How the elements are linked:
LJ: $>ZS, ^>JD, §>JD
GF: $>QC, ^>FH, §>FH
BL: $>QQ, ^>QL, §>DM
JP: $>DC, ^>SR, §>LJ
JT: $>BD, ^>JR, §>JR
GR: $>GF, ^>JF, §>MH
RT: $>MP, ^>DC, §>CZ
TJ: $>NB, ^>DS, §>JQ
QL: $>SJ, ^>QL, §>DT
DS: $>ZD, ^>QQ, §>QQ
JG: $>HZ, ^>CM, §>NZ
MT: $>FC, ^>ZL, §>ZL
JD: $>DP, ^>JC, §>FD
SQ: $>PQ, ^>JM, §>JM
SJ: $>JZ, ^>CQ, §>CQ
DN: $>SC, ^>HD, §>HD
CF: $>QJ, ^>LM, §>LM
LP: $>TG, ^>RC, §>JG
DC: $>FP, ^>ZS, §>ZS
TG: $>RP, ^>HZ, §>HZ
CG: $>RD, ^>HJ, §>HJ
BZ: $>TM, ^>SJ, §>NB
LM: $>QM, ^>GT, §>GT
JR: $>MB, ^>BG, §>BG
SC: $>MH, ^>QG, §>QG
ZD: $>TJ, ^>SB, §>SB
CR: $>QR, ^>TM, §>TM
ZT: $>RT, ^>BR, §>BR
HS: $>MB, ^>NB, §>NB
HD: $>QG, ^>NH, §>BR
DM: $>TC, ^>RC, §>RC
HQ: $>TN, ^>PF, §>PF
JC: $>RJ, ^>HS, §>HS
JM: $>LZ, ^>JD, §>QH
MZ: $>DT, ^>FD, §>MZ
RD: $>BM, ^>FC, §>FC
DD: $>MZ, ^>LP, §>LP
JQ: $>DM, ^>CN, §>TG
BR: $>TT, ^>TN, §>TN
HN: $>QJ, ^>MM, §>HD
FD: $>JT, ^>JZ, §>JZ
CM: $>BZ, ^>QL, §>QL
RR: $>MC, ^>CG, §>CG
TN: $>JC, ^>CZ, §>CZ
ZC: $>QH, ^>RT, §>RT
SR: $>ZT, ^>RT, §>MC
LC: $>RC, ^>GQ, §>HJ
PQ: $>GQ, ^>LZ, §>LZ
HJ: $>ZM, ^>GR, §>HD
ZM: $>CG, ^>QD, §>GT
GT: $>HB, ^>RP, §>QM
HZ: $>QM, ^>NH, §>SJ
NH: $>SR, ^>RR, §>RR
ML: $>GT, ^>QC, §>QC
CZ: $>PF, ^>MT, §>RD
QD: $>HJ, ^>FP, §>FP
DP: $>JM, ^>LS, §>LS
QC: $>RP, ^>GR, §>GR
MP: $>ZC, ^>ZT, §>ZT
QJ: $>HN, ^>CF, §>HN
LS: $>JD, ^>MB, §>MB
BD: $>CN, ^>RC, §>FD
NM: $>BG, ^>JC, §>QR
LZ: $>SQ, ^>CZ, §>DP
JZ: $>JR, ^>NM, §>SJ
CN: $>QB, ^>JM, §>TJ
QB: $>NM, ^>CR, §>CR
TC: $>ZD, ^>JQ, §>JQ
ZS: $>JP, ^>QH, §>QH
RP: $>FH, ^>GF, §>GF
MM: $>QJ, ^>ML, §>QD
RJ: $>RD, ^>MT, §>MT
BG: $>JZ, ^>QB, §>QB
RL: $>HS, ^>TJ, §>TJ
NB: $>TN, ^>ZD, §>ZD
GQ: $>JP, ^>SQ, §>SQ
CQ: $>QL, ^>MZ, §>MZ
HT: $>RR, ^>ZM, §>ZM
SF: $>CR, ^>BZ, §>BZ
ZL: $>HS, ^>PQ, §>PQ
RC: $>JQ, ^>BD, §>BD
FH: $>GR, ^>CQ, §>SC
DT: $>CQ, ^>DD, §>DD
FC: $>RJ, ^>LC, §>QD
JF: $>BG, ^>HN, §>HN
FP: $>GL, ^>HD, §>BM
QR: $>BL, ^>SF, §>SF
HB: $>SR, ^>SC, §>ML
MH: $>FH, ^>DN, §>DN
PF: $>TN, ^>BM, §>BM
NZ: $>JF, ^>QJ, §>QJ
BM: $>LS, ^>RJ, §>RJ
GL: $>ZT, ^>DC, §>DC
QG: $>QH, ^>SR, §>SR
MB: $>JC, ^>RL, §>RL
SB: $>DS, ^>BL, §>BL
QH: $>LJ, ^>MP, §>MP
TM: $>RL, ^>BD, §>CM
QQ: $>SB, ^>TC, §>TC
TT: $>ZT, ^>HQ, §>HQ
QM: $>CF, ^>HB, §>HB
MC: $>HT, ^>HT, §>HT

The rows follow the links: the fewer symbols apart two elements are, the more alike their rows tend to be.

Element, then a row for it; each showing differs a little:
DM	[  67  -10    1  -27  -15    7   -9   56   71   -5   60  -44    6   15  -79  -79    6   36   43   13  -31  -12  -50   -8  -27  -50   75   44  -16  -55   16    1  150   39  -47  -58  -63   38   53   87   26   24   -1]
BD	[   3   25   -6  -47   51   20   18   72   44   -2   38  -45  118   -5 -110  -28  -19   80   40   -3   -9  -30  -69    1  -48  -52   16   13    0   18  -20   18   42   70  -68   38  -44   45   53   89    1  -84   -4]
MM	[ -39   64   55   69   24   49  -10  -52   43   36   52  -55   43  -26   22   11  -57   -3   99   -4  -34  -64   39  -82   23   30   56  -72   24    3    5   52  -18  -93  -59   22  -33  -39   53  -79   -4  -22   41]
TT	[  43   53   53   82  -16   19   19    5  -47   66  -14   -2  -40   11   34   36   -7  -31  -36  -32  -56  -24  -66  -40   36   14  -50   71   -5   14  -44  -44  -35   10  109  -44    2   98   20  -51  109   35   52]
CG	[ -36  -22   15    2   15  -49    2    1   51 -122   15  -46  -12   65  -21   67   -8   47   29  -26  117   52   32  -39  -16  -16  -19 -105  -30  -28   42    3   71   27   47   17   55   36  -38  -56   40  -68   30]
JD	[ -98   -4  -41  -48   47  -74    4   52   -2   24   -9   46   88   18  -37  -41  -77  -56  -40    1   28   23  -37   63  -54   10   -4   89    4   52    4  -25  -78   36  -43   14  -52   -9    2   92  -66  -20  -15]
RP	[  29  -64   -9   -4  -13   65  -63 -113   39   60  -25   18  -18  -50   43   62   46   45   19   53    1  -12   47   41   68  -13   24  -20  -20   51   21   33   32   -7   -7  -23  -21   28  -78   21 -141   45  -15]
ZM	[ -39  -27   29   -5   -6  -48    4   -2   43 -132   15  -48  -33   62  -23   51    2   48   39   -7  113   22   52  -39  -20  -21   -5 -121  -24  -31   34   24   61    0   41   16   69    2  -32  -77   32  -59   37]
CZ	[  -9   10   -4   74   52   -1   -8  -23  -41   33   10   30   -3   19   47   50  -48  -98  -60  -55  -17   74  -46  -34   35   51  -62   70  -36   -5   22  -73  -60   37   91    4  -32   71   -8    3  106   31   55]
DP	[ -98  -35  -63  -46   64  -60  -22    7    2   18   -1   68   81   27   -5  -19  -72  -79  -41  -19   26   68   -5   49  -39   25    0   80  -16   18   38  -50  -64   22  -52   33  -55  -36  -10   88  -60    5  -13]
GT	[ -12  -15   -1   32  -33   30  -31 -107   17  -16   -2   -1  -54  -20   74   10   19  -17   51   40   -1  -13  105  -15   31   37   49  -83   12  -23   29   43  -10 -111  -34   -6    8 -101  -28  -96  -64   43   -4]
RD	[ -29  -10    3   56   83    0  -21  -26    9  -19   43   -4   31   36    8   97  -49  -40   -7  -76   50   86  -22  -60   19   28  -49  -19  -56  -22   68  -68   -5   56   59   50  -12   72  -16  -15   97  -23   61]
ZL	[ -57  -38  -67    4   76  -15  -34  -55   -5   18   27   67   42   26   46   27  -52 -108  -45  -50   23  128   21    2   -7   63  -20   47  -47  -27   73  -73  -40   25   -4   54  -29  -40  -29   49    6   40  -17]
QR	[  36  -23  -23  -35  -44   11   20   21  -58  -27  -12   28  -25   13   74  -14  111   12  -10  -10  -57   -4   68   67  -31   25  -78  -49   22  -24  -89  -58  -78   -4  -20   59  101  -63   39   -5   45   21  -33]
LJ	[ -68   19    2  -40  -31 -106   32   87  -18    4  -62   26   10   31  -38  -78  -68  -34  -56   31   35  -18  -35   67  -48  -13   16  101   39   62  -16   23  -59   -6   -7  -77  -19  -19    9   33  -68   11  -20]
MP	[ -10   54   44    5  -86  -83   44   89  -38   21  -69    6  -75   29   -4  -62  -28  -13  -58   25   -8  -65  -50   35  -20   -7    2   94   36   42  -54   24  -37  -19   70 -122   23   29    7  -40    9   31    5]
RR	[ -29  -25   18  -23  -12  -56   15   29   34 -138   -5  -45  -33   69  -28   36   13   51   27   -9  117   36   33  -26  -33  -24   -8 -105  -14  -34   31   26   72   24   50    8   68   25  -28  -68   36  -64   22]
JQ	[  62   -5   -7  -30  -22    6  -10   42   68   14   59  -37   12   19  -71  -83    8   36   46   12  -40  -10  -35  -10  -28  -39   67   55  -14  -67   21   -5  152   34  -55  -44  -61   32   60   85   17   32    5]
TC	[  77   -7    1  -16  -44    0  -12   31   68    5   58  -27  -30   27  -32  -94   18   26   35    3  -52   -6  -20  -14  -30  -28   71   59  -17  -72   16  -22  139   20  -43  -68  -47   25   61   63   24   58    3]

Each walk starts at a row. The symbols on each line, taken left to right, move it on to the next element.
Each answer is a row, close to the row of the element it stands for.
start [  43   46   59   73  -29    0   30   23  -43   56  -16   -3  -59   18   33   20   -7  -31  -41  -25  -38  -33  -69  -22   41    7  -51   71   -2   25  -46  -27  -37    6  107  -61    5  104   19  -59  100   26   53]
^ ^ § ^ ^ [ -70  -31  -28  -25   84  -43  -22   -9   57  -61   44  -11   60   43  -55   35  -84  -17   10  -39  101   96  -25  -41  -20   -7   33   -5  -46  -23  101  -17   73   48   -9   36  -43   32  -27   47  -12  -39   20]
§ § § $ § [  43   40   47   84   15   30    5  -10  -50   59    3    1  -23    7   53   52  -11  -47  -36  -49  -46    2  -62  -43   54   30  -66   61  -31    8  -14  -55  -46   27   97  -13   -8   94   24  -37  122   28   62]
start [   1  -33    8   31  -25   58  -50 -127   40   36  -12   -8  -17  -42   79   30   32    5   52   44  -21  -27   97    0   65   15   52  -62   -8   23   16   38   -7  -76  -32  -11  -24  -28  -39  -38 -120   47    8]
^ § § § § $ § [ -33    2   56   -2  -93  -99   32   47   -3  -63  -65  -15 -103   48  -14  -21    8   28  -29   46   63  -47   19   37   -6  -31    7   -1   23   33  -24   50   17  -31   70 -112   67   21  -32  -71  -18   -5    8]
$ $ ^ § § § $ § [  -7   46   43   20  -75  -86   51   82  -36    9  -69   -1  -79   29   -5  -58  -25  -20  -63   28   -1  -42  -43   33    2   -3  -10   92   42   41  -45   22  -41  -29   71 -118   13   49   18  -30   18   29    5]
start [  11  -49   -3    2   -7   69  -52 -101   58   60  -24   -9   14  -37   28   64   42   58   37   50    7  -25   56   39   80  -24   15  -24  -32   86   -2   34   31    7   -3  -19  -20   61  -69   15 -135   21   12]
§ § § § ^ § $ § § [ -20   -9   -9   53   95   15  -19  -45   -1   17   45   22   48   29   24   80  -52  -69  -11  -83   21   90  -21  -52   17   43  -52   13  -60  -11   59  -79  -32   53   51   62  -31   54  -16    5   79   -2   52]
$ ^ $ ^ $ [ -42   -8   -8   51   88    6  -24  -39   19  -21   52    3   51   27    6   84  -65  -50    2  -78   52   95  -19  -59   20   29  -32  -11  -59  -25   79  -69    9   48   48   60  -18   57  -23   -2   76  -25   58]
start [  61  -19  -21  -15    7   81  -15  -58   18   -2  -15   -4  -31  -87  -56    2    8   56    6   47    7    0  -12  -32   54  -39   91  -31    5  -37   71   90  125  -19  -28  -24  -63  -40  -69    6  -56   11  -58]
§ ^ § ^ ^ [ -38  -29   22    1   19  -31   -8  -20   67 -100   22  -51    5   45  -29   84   -3   61   55   -4  110   29   28  -32    0  -31    3 -107  -35   -1   45   15   82   29   39    2   29   73  -47  -50   -9  -70   60]
^ ^ $ § ^ § $ ^ [  68  -31  -15  -18  -41   -2  -26   26   56   17   70    1   -5   52    5  -96   51    7   41   -5  -81   10   -1   17  -41   -6   25   59  -38  -70  -15  -72   99   22  -47  -22  -32   13   89   80   43   69    9]
start [ -57   25   52   39   33  -30    9   -6   51  -76   37  -68   17   55  -27   72  -58   20   60  -36   87    7    3  -79    2   -6   -1  -80  -27   -6   44   11   38    2   46    7    8   61    3  -82   53  -77   77]
§ § $ ^ $ ^ ^ [  77  -39  -15   12  -30   13  -22    0    0   35   62   25  -37   39   51  -55   71  -40   -2  -25  -99   20   14   27  -24   18  -28   59  -39  -74  -25 -110   30   18   -5    2   10   13   71   56   95   91   12]
$ § § $ ^ § [ -34  -27  -38   45   89    2  -32  -47   -8   13   36   48   35   23   37   66  -53 -100  -29  -77   16  116   -8  -37    9   54  -36   28  -60  -25   72  -87  -27   39   40   67  -36   23  -32   23   66   22   36]
start [ -20   26   14   45  -23   37  -21  -76    8   -1   13  -11  -42  -32   77  -17  -14  -36   47   12  -27  -24   84  -42   23   53   58  -65   23  -41   17   43  -35 -125  -48    8   -1 -122   14  -92  -33   40  -12]
$ $ ^ $ $ $ [ -31   75   37   66   18   45    8  -43   17   28   42  -48   37  -37   21  -10  -67  -19   80    2  -51  -65   29  -78   19   38   52  -46   32  -20    2   47  -30  -92  -68   33  -37  -63   69  -84   10  -13   28]
§ ^ § § $ [ -20   66   61   24  -64  -83   58   94  -19   10  -63  -20  -53   36  -12  -56  -52   -6  -46    8   11  -54  -62    9  -12  -14    8   84   44   43  -44   35  -23  -19   75 -115   14   52   30  -36   22   15   17]
start [  30  -31  -41  -31   -1    9  -25   24   21   27   66   19   67   47   34  -37   64  -23   24  -41  -80   29   32   45  -59   27  -48   35  -34  -27  -56 -119  -13   55  -56   59   -5    9   86  107   40   32   10]
$ $ $ § ^ § [  91  -19  -13    1  -55    2  -21   18   52   20   48  -11  -48   33    8  -91   54   -3   32   -4  -79    7    0    4  -27   -1   42   61  -26  -87   -7  -51  116    4  -30  -55  -25   20   78   61   53   91   -3]
^ ^ ^ ^ $ $ $ $ [ -36  -11  -24  -24   66   -2  -23   13   13   48   64   19  131   19   20   10   -2  -24   19  -51  -34   38  -14   31  -45   14  -53   45  -42   30  -28 -104  -70   79  -49   92  -13   41   62  101   10  -10   26]
start [  21   51   64   48  -72  -57   42   68  -47   28  -48   -6  -80   27    8  -29  -24  -12  -52   13  -23  -55  -62    7   15   -5  -21   85   37   42  -55   10  -43  -15   90 -113   17   71   14  -54   57   34   25]
$ ^ § ^ ^ ^ ^ § [  39   27   30   80   14   23    3   -9  -38   58   13   19  -20   19   46   51   -7  -62  -36  -67  -58   16  -49  -37   29   43  -67   63  -27    8  -19  -75  -47   26   97   -3  -20   88    8  -19  119   32   63]
^ $ ^ § ^ ^ ^ ^ [ -83  -33  -70  -31   57  -61  -29  -22  -10    0   -7   77   28   13   22  -19  -67 -107  -45  -23   38   95   -1   35  -25   46    1   66  -20  -11   65  -42  -51    1  -25   32  -38  -66  -41   63  -57   41  -28]
start [  29   27   25   84   36   30    1  -27  -39   59   29   12   -5    9   49   59  -24  -58  -33  -67  -34   40  -58  -45   45   38  -65   45  -40   -1    7  -71  -42   36   90    4  -19   92    8  -23  119   21   60]
^ $ ^ $ § [   9  -34  -42    1   42    8  -36  -20    6   49   65   50   59   43   70    0   26  -65   -3  -63  -53   81   10   21  -32   49  -60   50  -51  -19  -12 -129  -48   52   -8   67   -8    9   43   79   57   49   12]
$ § ^ $ $ ^ § $ [  -8   11    5   75   75   20  -17  -21  -13   33   40   15   31   22   30   78  -44  -57  -21  -77    3   59  -52  -53   24   36  -60   29  -52   -5   42  -74  -39   48   70   34  -28   87    1   -6   99   -8   72]
